Below are the code and all the weights of a small trained network. Each question names an input and a class and asks about switching units off, where a switched-off unit gives its printed mean instead of its output.

import numpy as np


def w(rows, s, z=0):
    codes = np.array(rows[::2]) - 128.0
    scale = np.full(codes.shape[1], s)
    scale[-1] = z or s
    return codes * scale


def f(y):
    return np.maximum(y, 0)


def log_softmax(a):
    a = a - a.max(-1, keepdims=True)
    return a - np.log(np.exp(a).sum(-1, keepdims=True))


def net(x, mask):
    res = np.array(x, float).reshape(1, 4) / 4 @ E
    y = f(res @ A[0][:, :-1].T + A[0][:, -1])
    res = res + np.where(mask, y, B[0][:, -1]) @ B[0][:, :-1]
    return log_softmax(res[-1] @ U[:, :-1].T + U[:, -1])


A, B = {}, {}
E = w([
[173,224,76,53,32,205],'x0',
[46,163,222,133,135,225],'x1',
[202,1,179,75,103,181],'x2',
[186,213,211,51,205,65],'x3',
],0.0077)
A[0] = w([
[190,209,68,36,15,170,47],'n0',
[26,176,192,139,144,196,81],'n1',
[236,110,14,138,132,13,48],'n2',
[85,36,166,206,234,58,67],'n3',
[50,75,37,173,50,144,3],'n4',
[91,177,203,132,107,218,82],'n5',
[38,152,183,95,145,188,125],'n6',
[231,9,170,64,109,193,148],'n7',
[85,234,55,151,130,140,79],'n8',
[86,66,205,209,180,56,74],'n9',
[99,71,163,198,214,51,57],'n10',
[92,86,193,78,109,177,96],'n11',
[222,109,24,99,123,41,66],'n12',
[174,195,184,60,137,89,55],'n13',
[123,48,103,142,88,165,92],'n14',
[81,216,83,185,162,94,168],'n15',
[2,243,60,211,148,81,171],'n16',
[40,190,225,153,145,226,59],'n17',
[134,169,60,157,121,47,95],'n18',
[82,66,70,214,86,149,69],'n19',
[55,94,49,211,79,141,132],'n20',
[89,77,58,215,89,160,140],'n21',
[74,128,212,175,147,174,110],'n22',
[164,174,185,100,212,79,80],'n23',
[73,87,28,193,98,168,47],'n24',
[88,64,178,182,219,90,48],'n25',
[146,202,119,68,51,207,100],'n26',
[173,97,9,140,125,76,32],'n27',
[149,199,153,75,198,69,60],'n28',
[183,159,215,79,200,69,104],'n29',
[62,213,81,200,170,99,2],'n30',
[171,196,184,53,143,61,45],'n31',
[195,159,187,48,188,61,117],'n32',
],0.0063,0.0029)
B[0] = w([
[174,155,44,169,194,175,232],'n0',
[106,47,115,126,165,87,204],'n1',
[65,43,107,121,174,98,209],'n2',
[162,174,88,149,160,180,224],'n3',
[110,113,148,83,120,171,198],'n4',
[91,52,85,138,192,94,197],'n5',
[86,66,107,134,182,75,197],'n6',
[254,133,210,176,126,48,227],'n7',
[222,128,162,148,176,119,197],'n8',
[165,194,67,173,172,187,208],'n9',
[148,168,81,147,147,178,204],'n10',
[155,77,134,151,157,90,175],'n11',
[75,35,105,133,186,88,199],'n12',
[102,127,131,86,113,183,180],'n13',
[128,144,186,82,89,143,184],'n14',
[180,117,179,140,132,123,211],'n15',
[198,111,198,128,129,109,254],'n16',
[95,57,105,129,170,86,218],'n17',
[144,78,148,140,156,95,180],'n18',
[105,135,155,75,108,173,200],'n19',
[114,133,170,75,98,170,216],'n20',
[104,133,161,59,85,160,214],'n21',
[107,70,88,148,176,81,190],'n22',
[106,133,135,56,93,168,188],'n23',
[110,117,148,88,94,166,198],'n24',
[176,175,63,155,167,172,197],'n25',
[175,142,56,158,181,155,216],'n26',
[86,58,119,105,162,115,182],'n27',
[100,117,165,91,112,180,187],'n28',
[86,122,151,91,89,178,198],'n29',
[224,103,194,138,148,127,186],'n30',
[94,125,144,89,126,182,185],'n31',
[94,112,151,78,85,156,199],'n32',
],0.0079,0.0078)
U = w([
[72,138,182,48,95,211,107],'0',
[180,174,6,167,158,183,113],'1',
[227,121,236,149,128,55,109],'2',
[52,59,76,128,159,35,119],'3',
[120,162,139,141,100,88,249],'4',
[69,200,121,156,63,79,88],'5',
[98,177,119,142,89,64,93],'6',
[57,204,124,192,54,52,86],'7',
],0.011,0.014)

Each question gives the input, the list of numbers given to net, and the class t.
The units are the neurons (one row each of A and B). Each row of codes is followed by its name. A weight is (code - 128) times the scale printed after its matrix; where a second scale follows, it is the last column's (A, B and U).
mask holds one flag per neuron, in row order. A switched-off neuron (its flag False) gives its mean, the last column of its row in B, instead of its output. The means were averaged over made-up inputs and are rounded, as every weight is.
A unit's drop is (log p(t) with every unit on - log p(t) with that unit switched off) / (log p(t) with every unit on - log p(t) with every unit switched off).
The circuit of an input: a set's keep is (log p(t) with only the set's units on - log p(t) with every unit switched off) / (log p(t) with every unit on - log p(t) with every unit switched off). Starting from the 12 units with the biggest drops (on a tie, the unit counted first), units are removed one at a time, each time the one whose removal leaves the highest keep (on an exact tie, the one counted first), for as long as the keep stays at least 0.8.
units of the circuit, in order: the units of the circuit, biggest drop first
most important unit: the unit with the biggest drop
top k neurons: the k neurons with the biggest drops, biggest first
drop when u is switched off: that unit's drop, to one decimal
input [-5,0,-7,4], class 2: top 2 neurons -> n16, n30
input [-6,4,6,-1], class 1: units of the circuit, in order -> n9, n25
input [3,-7,-7,-4], class 2: top 3 neurons -> n16, n8, n30
input [5,-8,7,7], class 3: most important unit -> n12
input [-7,8,-2,7], class 3: top 2 neurons -> n17, n22
input [-8,-7,1,2], class 1: top 2 neurons -> n3, n9
input [-8,6,-3,-7], class 1: top 4 neurons -> n9, n25, n3, n10
input [-6,1,4,7], class 0: top 2 neurons -> n29, n32
input [2,6,8,-7], class 2: top 2 neurons -> n7, n11
input [-4,6,1,-5], class 3: top 4 neurons -> n22, n17, n1, n6
input [-2,-8,-8,5], class 2: top 3 neurons -> n16, n30, n15
input [-1,2,0,2], class 4: top 2 neurons -> n2, n12
input [8,8,-4,-5], class 1: top 2 neurons -> n26, n0
input [0,7,0,6], class 3: top neuron -> n17
input [6,2,4,4], class 1: top 2 neurons -> n0, n26
input [8,1,0,5], class 1: top 2 neurons -> n0, n26
input [5,-4,6,-5], class 2: drop when n9 is switched off -> 0.2
input [-7,-3,7,3], class 1: drop when n9 is switched off -> 0.3
input [1,4,7,-1], class 2: drop when n7 is switched off -> 0.3
input [4,5,5,4], class 2: drop when n1 is switched off -> 0.0
input [-7,2,7,-4], class 1: most important unit -> n9
